Here is a tiny trained network, its code and every weight. The questions are about switching its units off for an input and a target symbol, where a switched-off unit gives its printed mean instead of its output.

import numpy as np


def w(rows, s, z=0):
    codes = np.array(rows[::2]) - 128.0
    scale = np.full(codes.shape[1], s)
    scale[-1] = z or s
    return codes * scale


def norm(h):
    return h / np.sqrt((h * h).mean(-1, keepdims=True) + 1e-5)


def f(y):
    return y / 2 * (1 + np.tanh(0.7978845608 * (y + 0.044715 * y**3)))


def softmax(a):
    e = np.exp(a - a.max(-1, keepdims=True))
    return e / e.sum(-1, keepdims=True)


def log_softmax(a):
    a = a - a.max(-1, keepdims=True)
    return a - np.log(np.exp(a).sum(-1, keepdims=True))


def net(x, mask):
    ids = ['ΞΣαεθμψ'.index(c) for c in x.split()]
    T = len(ids)
    res = E[ids] + P[:T]
    u = 0
    for l in range(2):
        r = norm(res)
        for j in range(2):
            rows = slice(2 * j, 2 * j + 2)
            q, k, v = (r @ M[l][rows].T for M in (Q, K, V))
            z = softmax(np.where(np.tri(T) > 0, q @ k.T / 2**0.5, -1e9)) @ v
            o = O[l][rows]
            res = res + np.where(mask[u + j], z, o[:, -1]) @ o[:, :-1]
        u += 2
        y = f(norm(res) @ A[l][:, :-1].T + A[l][:, -1])
        res = res + np.where(mask[u : u + 12], y, B[l][:, -1]) @ B[l][:, :-1]
        u += 12
    return log_softmax(norm(res)[-1] @ U[:, :-1].T + U[:, -1])


Q, K, V, O, A, B = {}, {}, {}, {}, {}, {}
E = w([
[31,222,137,176,45,218],'Ξ',
[79,131,45,177,136,105],'Σ',
[147,85,92,7,53,139],'α',
[135,214,186,79,57,110],'ε',
[49,117,84,77,226,176],'θ',
[242,126,145,139,148,119],'μ',
[70,153,68,118,113,36],'ψ',
],0.017)
P = w([
[113,27,92,254,62,105],'0',
[98,49,78,243,100,125],'1',
[121,45,85,208,92,125],'2',
[132,36,100,176,85,116],'3',
[140,47,98,158,89,112],'4',
[152,61,106,151,104,109],'5',
[154,69,113,139,119,106],'6',
[156,90,118,139,126,104],'7',
[159,98,125,133,133,104],'8',
[161,119,121,126,142,103],'9',
[161,143,118,128,156,107],'10',
[170,89,138,127,123,92],'11',
],0.0054)
Q[0] = w([
[125,146,228,154,73,150],'L0H0',
[46,59,9,78,135,107],'L0H0',
[237,157,165,133,98,45],'L0H1',
[147,167,176,108,91,109],'L0H1',
],0.013)
K[0] = w([
[49,175,129,159,22,169],'L0H0',
[251,161,98,96,150,87],'L0H0',
[207,63,92,186,144,122],'L0H1',
[192,122,194,87,148,101],'L0H1',
],0.011)
V[0] = w([
[26,226,16,37,89,134],'L0H0',
[219,157,74,199,132,168],'L0H0',
[226,96,222,183,173,94],'L0H1',
[107,211,92,124,3,190],'L0H1',
],0.0047)
O[0] = w([
[137,118,112,43,254,122,185],'L0H0',
[69,114,161,120,47,138,159],'L0H0',
[65,203,26,55,10,63,82],'L0H1',
[102,74,192,116,95,151,254],'L0H1',
],0.0061,0.005)
A[0] = w([
[139,153,219,73,77,169,188],'L0N0',
[185,99,163,160,129,58,236],'L0N1',
[50,139,199,156,156,130,61],'L0N2',
[125,124,53,79,97,91,136],'L0N3',
[86,74,147,254,131,136,156],'L0N4',
[75,92,159,75,184,79,53],'L0N5',
[157,131,138,87,175,53,83],'L0N6',
[106,173,87,111,145,71,104],'L0N7',
[132,94,112,112,118,157,63],'L0N8',
[81,126,163,44,186,115,36],'L0N9',
[75,97,101,187,202,88,2],'L0N10',
[111,123,146,206,198,150,150],'L0N11',
],0.011,0.0033)
B[0] = w([
[147,108,149,208,176,65,248],'L0N0',
[146,167,133,159,210,134,160],'L0N1',
[121,109,97,144,44,149,204],'L0N2',
[117,139,106,90,71,195,177],'L0N3',
[209,128,101,29,125,194,254],'L0N4',
[89,143,88,155,122,45,151],'L0N5',
[83,177,96,167,64,127,159],'L0N6',
[92,42,154,145,58,128,152],'L0N7',
[135,165,59,98,131,113,129],'L0N8',
[87,173,197,131,128,104,153],'L0N9',
[148,144,1,107,176,150,173],'L0N10',
[180,104,99,84,136,182,201],'L0N11',
],0.0094,0.0076)
Q[1] = w([
[100,156,179,158,198,157],'L1H0',
[156,72,115,97,188,107],'L1H0',
[187,90,93,255,67,182],'L1H1',
[155,146,81,110,47,214],'L1H1',
],0.0096)
K[1] = w([
[174,45,150,197,147,136],'L1H0',
[163,147,22,96,155,194],'L1H0',
[47,153,217,227,97,200],'L1H1',
[89,254,172,102,109,139],'L1H1',
],0.0096)
V[1] = w([
[237,227,89,133,31,136],'L1H0',
[164,252,239,62,150,88],'L1H0',
[252,255,126,76,144,35],'L1H1',
[157,229,57,176,81,191],'L1H1',
],0.0055)
O[1] = w([
[142,167,74,126,196,93,241],'L1H0',
[186,65,101,104,137,130,68],'L1H0',
[126,163,161,73,125,2,49],'L1H1',
[119,114,149,198,196,135,254],'L1H1',
],0.012,0.0039)
A[1] = w([
[149,88,113,130,215,120,40],'L1N0',
[158,154,155,77,73,175,140],'L1N1',
[95,153,150,123,143,64,25],'L1N2',
[156,140,250,202,117,50,147],'L1N3',
[121,67,147,205,126,184,105],'L1N4',
[147,146,141,22,51,148,71],'L1N5',
[133,133,65,167,126,157,203],'L1N6',
[119,112,133,85,178,189,204],'L1N7',
[55,94,135,161,109,103,76],'L1N8',
[95,112,113,199,188,140,48],'L1N9',
[57,84,169,100,251,133,2],'L1N10',
[133,167,223,121,150,79,135],'L1N11',
],0.013,0.0051)
B[1] = w([
[137,99,168,51,126,122,141],'L1N0',
[117,106,110,166,93,79,170],'L1N1',
[81,75,133,167,122,178,144],'L1N2',
[126,97,113,185,248,116,188],'L1N3',
[155,168,174,137,74,201,213],'L1N4',
[191,62,96,123,59,58,167],'L1N5',
[113,150,198,128,104,132,254],'L1N6',
[121,125,150,148,133,74,238],'L1N7',
[81,126,12,154,170,152,128],'L1N8',
[150,83,160,109,55,156,160],'L1N9',
[92,134,216,58,143,108,145],'L1N10',
[218,71,140,200,142,135,164],'L1N11',
],0.013,0.0092)
U = w([
[24,89,93,177,112,168,142],'Ξ',
[79,94,253,70,143,119,240],'Σ',
[201,79,93,73,154,219,100],'α',
[196,62,173,132,22,56,183],'ε',
[151,127,237,192,43,224,212],'θ',
[200,214,200,139,124,108,7],'μ',
[165,77,204,254,199,101,125],'ψ',
],0.0063,0.0017)

Each question gives the input, a string of symbols that net reads in full, and the target symbol t.
The units are the heads (2 rows each of Q, K, V and O) and the neurons (one row each of A and B). Each row of codes is followed by its name. A weight is (code - 128) times the scale printed after its matrix; where a second scale follows, it is the last column's (O, A, B and U).
mask holds one flag per unit, layer by layer, with each layer's heads first. A switched-off unit (its flag False) gives its mean, the last column of its rows in O or B, instead of its output. The means were averaged over made-up inputs and are rounded, as every weight is.
A unit's drop is (log p(t) with every unit on - log p(t) with that unit switched off) / (log p(t) with every unit on - log p(t) with every unit switched off).
The circuit of an input: a set's keep is (log p(t) with only the set's units on - log p(t) with every unit switched off) / (log p(t) with every unit on - log p(t) with every unit switched off). Starting from the 12 units with the biggest drops (on a tie, the unit counted first), units are removed one at a time, each time the one whose removal leaves the highest keep (on an exact tie, the one counted first), for as long as the keep stays at least 0.8.
circuit, biggest first: the units of the circuit, biggest drop first
top k neurons in layer l: the k neurons of layer l with the biggest drops, biggest first
heads that matter: for each layer, one digit per head in row order, 1 if its drop is at least 0.15 and else 0, layers parted by /
drop when u is switched off: that unit's drop, to one decimal
input Ξ μ ε Ξ ψ α ε α θ, target ε: heads that matter	11 / 01
input μ ε ε, target ε: heads that matter	11 / 00
input Ξ μ ψ ε θ α Ξ ε ε μ, target μ: heads that matter	01 / 10
input α μ ε α α θ ε Ξ α, target θ: top 3 neurons in layer 0	L0N4, L0N0, L0N7
input Ξ θ μ θ ε Σ, target ε: heads that matter	11 / 01
input ε Ξ Σ Ξ Ξ Ξ θ Ξ μ, target θ: top 2 neurons in layer 0	L0N7, L0N0
input μ μ Ξ α Ξ ε, target ε: circuit, biggest first	L1N5
input Σ Ξ ε Ξ Σ, target α: circuit, biggest first	L0N4, L0N10
input θ μ θ Ξ ψ Σ Ξ α, target θ: top 3 neurons in layer 0	L0N4, L0N0, L0N2
input ψ α α α μ Σ, target μ: heads that matter	11 / 11
input μ θ Σ θ, target α: heads that matter	11 / 00
input Ξ ψ ψ θ α ε μ, target ε: heads that matter	11 / 01
input μ ψ ε ε θ, target ε: heads that matter	10 / 01
input ε Σ θ Ξ ε μ Ξ θ θ θ Ξ θ, target θ: circuit, biggest first	L0H0, L1N4
input ψ α α Ξ α θ ε α μ Ξ ψ, target θ: top neuron in layer 0	L0N7
input ε θ θ ψ α θ α μ, target ε: top 4 neurons in layer 0	L0N7, L0N9, L0N0, L0N5
input α μ Ξ α ε α Ξ Σ Σ ε Σ, target ε: top 3 neurons in layer 0	L0N4, L0N0, L0N2
input Ξ ε Σ Ξ Ξ ψ ψ μ, target θ: top 3 neurons in layer 0	L0N0, L0N7, L0N10
input Σ μ Ξ Ξ ε Ξ Ξ Σ, target θ: top 2 neurons in layer 1	L1N6, L1N3
input μ α ε θ μ, target μ: top 2 neurons in layer 0	L0N1, L0N4
input μ α ψ α Σ, target μ: top neuron in layer 1	L1N6
input ε ε α Ξ α ε Ξ Ξ Ξ ψ α Σ, target α: drop when L0N10 is switched off	0.2
input Ξ μ Ξ ψ Σ Σ θ θ θ Ξ Ξ ψ, target θ: drop when L1H1 is switched off	0.6
input θ θ ε α α Ξ μ α Ξ Σ, target θ: drop when L1N3 is switched off	0.1
input Ξ Σ ε ε ε, target ψ: drop when L1N3 is switched off	0.1
